[[110 143 114 129 142 138 151 144 112 136 135 143]
 [115 120 135 154 141 113 120 118 132 135 139 128]]
:
[[115 110]
 [120 143]
 [135 114]
 [154 129]
 [141 142]
 [113 138]
 [120 151]
 [118 144]
 [132 112]
 [135 136]
 [139 135]
 [128 143]]

[[119 139 124]
 [ 99 118 110]
 [114 120 122]
 [118 138 123]
 [140 127 140]
 [139 136 126]
 [132 129 135]
 [121 137 124]
 [130 123 131]
 [104 123 116]
 [134 131 127]]
:
[[134 104 130 121 132 139 140 118 114  99 119]
 [131 123 123 137 129 136 127 138 120 118 139]
 [127 116 131 124 135 126 140 123 122 110 124]]

[[130 116 121 130 124 142 131]
 [132 123 128 128 118 130 113]
 [116 112 118 122 131 121 127]
 [112 120 111 136 122 127 134]
 [123 123 122 131 156 120 151]]
:
[[123 112 116 132 130]
 [123 120 112 123 116]
 [122 111 118 128 121]
 [131 136 122 128 130]
 [156 122 131 118 124]
 [120 127 121 130 142]
 [151 134 127 113 131]]

[[135 151]
 [142 145]
 [151 135]
 [157 130]
 [146 141]
 [151 136]
 [145 141]
 [131 156]]
:
[[131 145 151 146 157 151 142 135]
 [156 141 136 141 130 135 145 151]]

[[136 134 130 134 115 133]
 [113 114 120 117 139 127]
 [107 151 119 126 126 147]
 [119 104 121 114 136 124]
 [108 145 120 123 131 141]
 [118 150 120 124 121 145]
 [132 140 119 129 115 142]
 [142 142 131 133 106 139]
 [140 138 125 132 112 137]
 [108 141 120 125 133 139]]
:
[[108 140 142 132 118 108 119 107 113 136]
 [141 138 142 140 150 145 104 151 114 134]
 [120 125 131 119 120 120 121 119 120 130]
 [125 132 133 129 124 123 114 126 117 134]
 [133 112 106 115 121 131 136 126 139 115]
 [139 137 139 142 145 141 124 147 127 133]]

[[136 129 111 134 128 126 130 127 134 124 125 130 126 124 125 121]
 [143 118 117 128 131 135 138 130 117 130 122 146 126 135 125 122]
 [114 129 155 120 128 135 130 127 118 135 122 132 127 133 125 140]
 [115 129 126 152 133 146 138 127 126 130 122 132 126 115 125 122]]
:
[[115 114 143 136]
 [129 129 118 129]
 [126 155 117 111]
 [152 120 128 134]
 [133 128 131 128]
 [146 135 135 126]
 [138 130 138 130]
 [127 127 130 127]
 [126 118 117 134]
 [130 135 130 124]
 [122 122 122 125]
 [132 132 146 130]
 [126 127 126 126]
 [115 133 135 124]
 [125 125 125 125]
 [122 140 122 121]]

[[127 129 130 128 137 128 119 118 124]
 [140 134 121 138 143 125 121 107 149]
 [136 135 126 125 125 135 135 109 113]
 [130 130 120 132 130 125 121 126 127]
 [125 130 125 123 123 129 134 120 129]
 [126 123 134 126 142 124 127 120 122]
 [124 133 119 127 126 133 119 115 116]
 [146 145 105 148 134 141 157 158 130]
 [129 125 133 126 133 134 126 140 125]]
:
[[129 146 124 126 125 130 136 140 127]
 [125 145 133 123 130 130 135 134 129]
 [133 105 119 134 125 120 126 121 130]
 [126 148 127 126 123 132 125 138 128]
 [133 134 126 142 123 130 125 143 137]
 [134 141 133 124 129 125 135 125 128]
 [126 157 119 127 134 121 135 121 119]
 [140 158 115 120 120 126 109 107 118]
 [125 130 116 122 129 127 113 149 124]]

[[114 120 117 129 126 113 122 134 130]
 [142 134 150 128 141 134 129 125 127]
 [119 122 119 129 125 121 124 131 129]]
:
[[119 142 114]
 [122 134 120]
 [119 150 117]
 [129 128 129]
 [125 141 126]
 [121 134 113]
 [124 129 122]
 [131 125 134]
 [129 127 130]]
---
[[143 121 117 152 144 141 130 148 138]
 [139 115 126 120 123 143 116 124 127]
 [135 132 122 145 144 133 140 129 129]
 [130 131 125 136 134 127 133 137 131]]
:
[[139 115 126 120 123 143 116 124 127]
 [130 131 125 136 134 127 133 137 131]
 [135 132 122 145 144 133 140 129 129]
 [143 121 117 152 144 141 130 148 138]]

[[117 146 133 137 133 125 154 135 121 120 118]
 [140 121 137 125 136 129 122 137 125 136 144]
 [128 124 115 106 118 114 126 117 133 122 119]
 [132 136 130 147 124 143 110 123 132 134 126]]
:
[[140 121 137 125 136 129 122 137 125 136 144]
 [117 146 133 137 133 125 154 135 121 120 118]
 [132 136 130 147 124 143 110 123 132 134 126]
 [128 124 115 106 118 114 126 117 133 122 119]]

[[128 128 128 128 128 128 128 128 128 128 128 128 128 128]
 [123 127 106 127 125 129 123 125 127 130 131 129 111 127]
 [127 128 127 128 128 128 128 127 128 128 128 128 128 128]]
:
[[128 128 128 128 128 128 128 128 128 128 128 128 128 128]
 [127 128 127 128 128 128 128 127 128 128 128 128 128 128]
 [123 127 106 127 125 129 123 125 127 130 131 129 111 127]]

[[133 128 119 123 127 127]
 [151 108 141 135 127 103]
 [121 130 140 130 125 130]]
:
[[151 108 141 135 127 103]
 [121 130 140 130 125 130]
 [133 128 119 123 127 127]]

[[113 124 129]
 [102 125 138]]
:
[[102 125 138]
 [113 124 129]]

[[133 130 128 131 133 127 127 132 129 129 126]
 [139 118 132 124 130 121 133 120 134 134 121]
 [123 127 121 124 134 131 131 131 131 127 128]
 [124 127 140 132 100 125 128 109 118 128 135]
 [118 124 119 120 131 132 133 129 131 126 130]
 [100 133 127 124 109 141 121 126 114 115 139]
 [137 124 130 127 133 124 130 126 133 132 123]
 [127 128 126 129 124 127 132 124 129 130 131]]
:
[[124 127 140 132 100 125 128 109 118 128 135]
 [139 118 132 124 130 121 133 120 134 134 121]
 [137 124 130 127 133 124 130 126 133 132 123]
 [133 130 128 131 133 127 127 132 129 129 126]
 [100 133 127 124 109 141 121 126 114 115 139]
 [127 128 126 129 124 127 132 124 129 130 131]
 [123 127 121 124 134 131 131 131 131 127 128]
 [118 124 119 120 131 132 133 129 131 126 130]]
---
[[111 135]
 [115 147]
 [102 128]]
:
[[111 135]
 [115 147]]

[[146 137 127]
 [133 115 124]
 [121 139 132]
 [136 149 125]]
:
[[146 137]
 [133 115]]

[[131 149]
 [127 146]
 [115 150]]
:
[[131 149]
 [127 146]]

[[149 128 131 129]
 [148 121 133 132]]
:
[[149 128]
 [148 121]]

[[143 144]
 [140 150]
 [145 154]
 [140 147]
 [139 148]]
:
[[143 144]
 [140 150]]

[[123 141 140]
 [121 149 147]]
:
[[123 141]
 [121 149]]
---
[[139 129 129 152 118 126 137 137]
 [140 135 128 143 123 128 140 136]
 [116 144 128 126 129 122 107 128]
 [136 140 125 130 128 129 135 129]
 [127 123 129 125 129 129 129 129]
 [132 132 127 121 131 131 134 130]
 [135 154 121 135 127 126 129 122]
 [132 118 132 141 122 128 133 136]]
:
[[139 140 116 136 127 132 135 132]
 [129 135 144 140 123 132 154 118]
 [129 128 128 125 129 127 121 132]
 [152 143 126 130 125 121 135 141]
 [118 123 129 128 129 131 127 122]
 [126 128 122 129 129 131 126 128]
 [137 140 107 135 129 134 129 133]
 [137 136 128 129 129 130 122 136]]

[[120 144]
 [140 104]
 [137 110]
 [141 102]
 [120 144]
 [135 114]
 [133 118]]
:
[[120 140 137 141 120 135 133]
 [144 104 110 102 144 114 118]]

[[104 133 127 156 128 129 127 130 131 128 127 125 128 149]
 [124 130 126 119 129 127 127 125 130 126 127 127 128 120]
 [118 131 126 127 129 128 127 127 130 127 127 125 128 126]
 [117 131 126 144 128 127 128 128 130 127 128 128 128 139]
 [138 126 126 117 127 125 129 123 127 126 129 130 129 119]]
:
[[104 124 118 117 138]
 [133 130 131 131 126]
 [127 126 126 126 126]
 [156 119 127 144 117]
 [128 129 129 128 127]
 [129 127 128 127 125]
 [127 127 127 128 129]
 [130 125 127 128 123]
 [131 130 130 130 127]
 [128 126 127 127 126]
 [127 127 127 128 129]
 [125 127 125 128 130]
 [128 128 128 128 129]
 [149 120 126 139 119]]

[[111 119 131 136 142 126 130 148]
 [131 143 119 103 106 139 111 101]
 [105 116 135 139 142 136 124 149]
 [127 132 126 123 122 127 124 121]
 [128 126 125 124 124 133 126 126]
 [146 133 127 132 129 111 141 123]
 [108 114 135 142 144 136 127 151]]
:
[[111 131 105 127 128 146 108]
 [119 143 116 132 126 133 114]
 [131 119 135 126 125 127 135]
 [136 103 139 123 124 132 142]
 [142 106 142 122 124 129 144]
 [126 139 136 127 133 111 136]
 [130 111 124 124 126 141 127]
 [148 101 149 121 126 123 151]]

[[136 137 118 123 119 123 127 105 123]
 [123 127 129 129 128 132 131 133 131]]
:
[[136 123]
 [137 127]
 [118 129]
 [123 129]
 [119 128]
 [123 132]
 [127 131]
 [105 133]
 [123 131]]

[[126 134 124 150 117 129 129 132 128 129 140 130]
 [130 139 122 157 122 135 130 135 125 119 137 124]
 [126 134 129 144 118 131 128 127 129 124 137 130]
 [128 140 128 151 121 137 130 132 127 119 136 125]
 [128 131 127 145 120 128 130 127 129 128 137 139]]
:
[[126 130 126 128 128]
 [134 139 134 140 131]
 [124 122 129 128 127]
 [150 157 144 151 145]
 [117 122 118 121 120]
 [129 135 131 137 128]
 [129 130 128 130 130]
 [132 135 127 132 127]
 [128 125 129 127 129]
 [129 119 124 119 128]
 [140 137 137 136 137]
 [130 124 130 125 139]]

[[121 125 118 119 135 141 111 152 144]
 [122 157 121 108 117 139 113 125 124]]
:
[[121 122]
 [125 157]
 [118 121]
 [119 108]
 [135 117]
 [141 139]
 [111 113]
 [152 125]
 [144 124]]
